Below are the code and all the weights of a small trained network. Each question names an input and a class and asks about switching units off, where a switched-off unit gives its printed mean instead of its output.

import numpy as np


def w(rows, s, z=0):
    codes = np.array(rows[::2]) - 128.0
    scale = np.full(codes.shape[1], s)
    scale[-1] = z or s
    return codes * scale


def f(y):
    return np.maximum(y, 0)


def log_softmax(a):
    a = a - a.max(-1, keepdims=True)
    return a - np.log(np.exp(a).sum(-1, keepdims=True))


def net(x, mask):
    res = np.array(x, float).reshape(1, 6) / 4 @ E
    y = f(res @ A[0][:, :-1].T + A[0][:, -1])
    res = res + np.where(mask, y, B[0][:, -1]) @ B[0][:, :-1]
    return log_softmax(res[-1] @ U[:, :-1].T + U[:, -1])


A, B = {}, {}
E = w([
[143,173,91,183,170,153],'x0',
[248,125,152,76,19,143],'x1',
[125,157,225,120,81,36],'x2',
[21,97,210,43,47,254],'x3',
[34,248,89,160,122,81],'x4',
[49,69,126,57,93,124],'x5',
],0.0074)
A[0] = w([
[95,140,57,66,110,19,124],'N0',
[179,175,126,40,77,139,228],'N1',
[154,116,111,109,83,5,152],'N2',
[114,11,154,114,140,52,179],'N3',
[93,5,104,123,115,153,231],'N4',
[119,102,164,92,199,152,134],'N5',
[15,183,104,112,102,177,130],'N6',
[239,176,139,188,138,112,180],'N7',
[186,220,87,179,192,103,254],'N8',
[31,219,188,118,163,108,166],'N9',
[123,118,71,199,254,167,211],'N10',
[43,118,137,145,174,112,193],'N11',
[116,175,138,180,208,118,176],'N12',
[180,155,129,136,86,51,162],'N13',
],0.0099,0.004)
B[0] = w([
[126,150,130,115,126,108,181],'N0',
[155,164,96,205,97,204,217],'N1',
[144,173,70,193,126,95,198],'N2',
[176,202,166,95,133,71,197],'N3',
[182,114,169,59,116,163,220],'N4',
[49,114,176,94,144,110,166],'N5',
[79,17,122,74,173,153,217],'N6',
[13,114,36,144,206,114,222],'N7',
[134,162,71,197,172,42,250],'N8',
[106,107,117,89,163,74,215],'N9',
[184,183,100,165,235,1,245],'N10',
[102,153,185,62,173,110,196],'N11',
[177,156,146,127,221,67,200],'N12',
[172,82,67,252,180,113,197],'N13',
],0.0077,0.011)
U = w([
[212,143,156,116,30,145,132],'0',
[131,137,153,68,167,69,61],'1',
[52,10,116,113,87,172,2],'2',
[131,151,71,226,139,80,196],'3',
],0.011,0.00097)

Each question gives the input, the list of numbers given to net, and the class t.
The units are the neurons (one row each of A and B). Each row of codes is followed by its name. A weight is (code - 128) times the scale printed after its matrix; where a second scale follows, it is the last column's (A, B and U).
mask holds one flag per neuron, in row order. A switched-off neuron (its flag False) gives its mean, the last column of its row in B, instead of its output. The means were averaged over made-up inputs and are rounded, as every weight is.
A unit's drop is (log p(t) with every unit on - log p(t) with that unit switched off) / (log p(t) with every unit on - log p(t) with every unit switched off).
The circuit of an input: a set's keep is (log p(t) with only the set's units on - log p(t) with every unit switched off) / (log p(t) with every unit on - log p(t) with every unit switched off). Starting from the 12 units with the biggest drops (on a tie, the unit counted first), units are removed one at a time, each time the one whose removal leaves the highest keep (on an exact tie, the one counted first), for as long as the keep stays at least 0.8.
circuit, biggest first: the units of the circuit, biggest drop first
top k neurons: the k neurons with the biggest drops, biggest first
drop when u is switched off: that unit's drop, to one decimal
input [-8,8,-5,-4,-5,0], class 0: circuit, biggest first	[N8; N10]
input [5,8,3,7,1,4], class 2: circuit, biggest first	[N10]
input [5,-8,-5,1,6,1], class 1: circuit, biggest first	[N11; N6]
input [1,6,8,1,5,8], class 3: top 4 neurons	[N2; N13; N4; N1]
input [5,7,7,5,4,5], class 2: top 2 neurons	[N10; N6]
input [6,1,3,2,5,5], class 1: top 2 neurons	[N9; N7]
input [-5,3,5,7,2,7], class 2: top 2 neurons	[N6; N10]
input [1,1,-6,1,-3,2], class 0: top 2 neurons	[N7; N6]
input [-4,-1,4,8,-4,-4], class 2: drop when N10 is switched off	0.4
input [-5,-5,-6,5,5,3], class 2: drop when N6 is switched off	0.5
input [-3,-6,-2,8,5,-3], class 2: drop when N6 is switched off	0.7
